Below is a small trained network, with its code and all its weights. Each question gives an input and a class and asks what happens when units are switched off, that is, made to give their printed mean instead of their output.

import numpy as np


def w(rows, s, z=0):
    codes = np.array(rows[::2]) - 128.0
    scale = np.full(codes.shape[1], s)
    scale[-1] = z or s
    return codes * scale


def f(y):
    return np.maximum(y, 0)


def log_softmax(a):
    a = a - a.max(-1, keepdims=True)
    return a - np.log(np.exp(a).sum(-1, keepdims=True))


def net(x, mask):
    res = np.array(x, float).reshape(1, 2) / 4 @ E
    y = f(res @ A[0][:, :-1].T + A[0][:, -1])
    res = res + np.where(mask, y, B[0][:, -1]) @ B[0][:, :-1]
    return log_softmax(res[-1] @ U[:, :-1].T + U[:, -1])


A, B = {}, {}
E = w([
[253,117,87,101],'x0',
[95,75,238,81],'x1',
],0.015)
A[0] = w([
[113,171,76,199,104],'neuron 0',
[95,125,147,18,105],'neuron 1',
[102,74,184,135,143],'neuron 2',
[117,168,48,191,162],'neuron 3',
[68,133,120,150,184],'neuron 4',
[210,60,99,132,98],'neuron 5',
[90,69,196,84,189],'neuron 6',
[146,92,207,36,79],'neuron 7',
[174,133,137,117,120],'neuron 8',
[7,150,146,170,91],'neuron 9',
[139,154,105,231,107],'neuron 10',
[155,102,132,151,251],'neuron 11',
[139,88,188,92,94],'neuron 12',
[132,156,45,166,104],'neuron 13',
[205,77,112,30,122],'neuron 14',
[154,129,124,142,220],'neuron 15',
[121,162,159,98,169],'neuron 16',
],0.014)
B[0] = w([
[177,134,204,89,188],'neuron 0',
[193,87,176,128,176],'neuron 1',
[155,145,104,130,201],'neuron 2',
[137,117,138,83,229],'neuron 3',
[158,165,29,142,203],'neuron 4',
[142,202,114,136,189],'neuron 5',
[150,138,106,63,248],'neuron 6',
[163,163,151,102,204],'neuron 7',
[118,246,99,183,159],'neuron 8',
[103,230,103,163,221],'neuron 9',
[204,141,155,82,177],'neuron 10',
[83,48,46,77,229],'neuron 11',
[153,165,146,89,181],'neuron 12',
[138,181,150,71,198],'neuron 13',
[113,207,102,200,211],'neuron 14',
[64,108,96,75,205],'neuron 15',
[110,99,123,121,171],'neuron 16',
],0.012,0.017)
U = w([
[101,245,78,220,127],'0',
[202,139,243,44,95],'1',
[52,58,24,99,254],'2',
[146,133,158,214,77],'3',
[111,55,146,157,84],'4',
[41,120,133,220,78],'5',
[74,114,221,199,85],'6',
],0.013,0.0079)

Each question gives the input, the list of numbers given to net, and the class t.
The units are the neurons (one row each of A and B). Each row of codes is followed by its name. A weight is (code - 128) times the scale printed after its matrix; where a second scale follows, it is the last column's (A, B and U).
mask holds one flag per neuron, in row order. A switched-off neuron (its flag False) gives its mean, the last column of its row in B, instead of its output. The means were averaged over made-up inputs and are rounded, as every weight is.
A unit's drop is (log p(t) with every unit on - log p(t) with that unit switched off) / (log p(t) with every unit on - log p(t) with every unit switched off).
The circuit of an input: a set's keep is (log p(t) with only the set's units on - log p(t) with every unit switched off) / (log p(t) with every unit on - log p(t) with every unit switched off). Starting from the 12 units with the biggest drops (on a tie, the unit counted first), units are removed one at a time, each time the one whose removal leaves the highest keep (on an exact tie, the one counted first), for as long as the keep stays at least 0.8.
units of the circuit, in order: the units of the circuit, biggest drop first
top k neurons: the k neurons with the biggest drops, biggest first
drop when u is switched off: that unit's drop, to one decimal
input [6,5], class 0: units of the circuit, in order : [neuron 14]
input [3,-1], class 2: top 2 neurons : [neuron 9; neuron 11]
input [-6,6], class 0: top 3 neurons : [neuron 9; neuron 4; neuron 0]
input [-3,2], class 2: top 3 neurons : [neuron 14; neuron 5; neuron 8]
input [-3,-4], class 1: top 3 neurons : [neuron 0; neuron 14; neuron 10]
input [3,-2], class 2: units of the circuit, in order : [neuron 9; neuron 7]
input [4,4], class 0: top 3 neurons : [neuron 14; neuron 0; neuron 3]
input [-8,8], class 0: top 2 neurons : [neuron 9; neuron 4]
input [-4,-5], class 1: top 2 neurons : [neuron 0; neuron 14]
input [-5,4], class 0: drop when neuron 9 is switched off : 2.7
input [-8,6], class 0: drop when neuron 9 is switched off : 4.1
input [-6,4], class 0: drop when neuron 9 is switched off : 2.6
input [7,-1], class 0: drop when neuron 4 is switched off : 0.0
